Below are the code and all the weights of a small trained network. Each question names an input and a class and asks about switching units off, where a switched-off unit gives its printed mean instead of its output.

import numpy as np


def w(rows, s, z=0):
    codes = np.array(rows[::2]) - 128.0
    scale = np.full(codes.shape[1], s)
    scale[-1] = z or s
    return codes * scale


def f(y):
    return y / 2 * (1 + np.tanh(0.7978845608 * (y + 0.044715 * y**3)))


def log_softmax(a):
    a = a - a.max(-1, keepdims=True)
    return a - np.log(np.exp(a).sum(-1, keepdims=True))


def net(x, mask):
    res = np.array(x, float).reshape(1, 3) / 4 @ E
    y = f(res @ A[0][:, :-1].T + A[0][:, -1])
    res = res + np.where(mask, y, B[0][:, -1]) @ B[0][:, :-1]
    return log_softmax(res[-1] @ U[:, :-1].T + U[:, -1])


A, B = {}, {}
E = w([
[152,142,47,127,139,111,237,55],'x0',
[104,106,119,188,255,69,86,70],'x1',
[188,102,211,186,77,134,152,43],'x2',
],0.009)
A[0] = w([
[155,60,80,123,142,140,192,123,104],'neuron 1',
[137,112,211,191,94,119,176,62,77],'neuron 2',
[157,125,45,110,134,110,212,75,90],'neuron 3',
[44,180,27,50,160,138,114,202,83],'neuron 4',
[93,104,204,140,135,182,55,162,90],'neuron 5',
[152,124,23,149,122,120,218,96,91],'neuron 6',
[179,120,202,206,98,161,157,109,83],'neuron 7',
[181,101,182,199,80,125,144,98,106],'neuron 8',
[93,123,92,103,103,95,185,67,60],'neuron 9',
[198,81,212,135,106,140,135,53,131],'neuron 10',
[136,111,198,115,119,125,39,154,93],'neuron 11',
[156,169,121,83,16,180,194,166,84],'neuron 12',
[103,178,88,56,169,136,83,169,70],'neuron 13',
[92,122,130,194,200,63,105,85,89],'neuron 14',
[128,67,88,191,216,73,77,88,110],'neuron 15',
[99,119,189,127,162,181,91,136,254],'neuron 16',
[173,184,90,126,170,118,219,84,110],'neuron 17',
[100,145,61,112,126,135,197,32,173],'neuron 18',
[85,74,147,149,81,118,1,162,109],'neuron 19',
[184,150,141,80,38,160,174,203,70],'neuron 20',
[111,69,114,213,202,83,90,92,94],'neuron 21',
],0.0077,0.0093)
B[0] = w([
[150,115,143,129,144,149,107,129,145],'neuron 1',
[110,98,114,114,147,109,71,86,173],'neuron 2',
[161,132,178,146,178,166,61,172,181],'neuron 3',
[64,62,91,91,175,57,62,68,211],'neuron 4',
[162,133,186,148,159,177,58,169,183],'neuron 5',
[160,122,199,147,182,156,73,161,183],'neuron 6',
[104,78,111,103,159,98,70,87,168],'neuron 7',
[73,80,115,98,170,84,107,97,177],'neuron 8',
[125,106,185,147,151,116,55,156,139],'neuron 9',
[95,83,81,79,188,100,131,90,201],'neuron 10',
[153,121,173,130,167,156,92,166,178],'neuron 11',
[146,107,111,189,68,100,114,135,195],'neuron 12',
[125,85,153,135,154,85,101,117,164],'neuron 13',
[149,130,111,192,62,107,82,130,172],'neuron 14',
[150,130,95,158,55,113,115,140,192],'neuron 15',
[137,207,144,99,118,156,246,136,255],'neuron 16',
[132,159,162,144,149,159,107,152,182],'neuron 17',
[157,171,147,134,148,177,166,127,215],'neuron 18',
[136,155,173,125,167,172,99,179,199],'neuron 19',
[140,89,116,197,71,91,38,155,181],'neuron 20',
[129,124,101,171,66,104,104,152,180],'neuron 21',
],0.011,0.0094)
U = w([
[165,158,204,150,181,217,109,163,73],'0',
[147,131,99,210,3,113,105,140,62],'1',
[75,99,94,68,190,89,102,91,90],'2',
[138,208,106,95,106,183,253,120,254],'3',
],0.015,0.0066)

Each question gives the input, the list of numbers given to net, and the class t.
The units are the neurons (one row each of A and B). Each row of codes is followed by its name. A weight is (code - 128) times the scale printed after its matrix; where a second scale follows, it is the last column's (A, B and U).
mask holds one flag per neuron, in row order. A switched-off neuron (its flag False) gives its mean, the last column of its row in B, instead of its output. The means were averaged over made-up inputs and are rounded, as every weight is.
A unit's drop is (log p(t) with every unit on - log p(t) with that unit switched off) / (log p(t) with every unit on - log p(t) with every unit switched off).
The circuit of an input: a set's keep is (log p(t) with only the set's units on - log p(t) with every unit switched off) / (log p(t) with every unit on - log p(t) with every unit switched off). Starting from the 12 units with the biggest drops (on a tie, the unit counted first), units are removed one at a time, each time the one whose removal leaves the highest keep (on an exact tie, the one counted first), for as long as the keep stays at least 0.8.
circuit, biggest first: the units of the circuit, biggest drop first
k most important neurons: the k neurons with the biggest drops, biggest first
drop of u: that unit's drop, to one decimal
input [-5,0,-7], class 2: circuit, biggest first : neuron 4
input [-3,-6,7], class 2: circuit, biggest first : neuron 10; neuron 8
input [5,7,-7], class 1: 3 most important neurons : neuron 15; neuron 14; neuron 21
input [7,-4,8], class 2: 2 most important neurons : neuron 10; neuron 8
input [8,-2,-8], class 0: 4 most important neurons : neuron 6; neuron 3; neuron 18; neuron 17
input [3,-5,-5], class 1: 3 most important neurons : neuron 12; neuron 10; neuron 20
input [3,8,-8], class 1: 2 most important neurons : neuron 15; neuron 14
input [5,3,6], class 2: 3 most important neurons : neuron 10; neuron 8; neuron 2
input [6,-6,3], class 0: 4 most important neurons : neuron 6; neuron 3; neuron 18; neuron 15
input [7,-7,-8], class 2: drop of neuron 19 : 0.2
input [-3,3,3], class 3: drop of neuron 16 : 0.2
input [-3,-5,4], class 1: drop of neuron 20 : 0.1
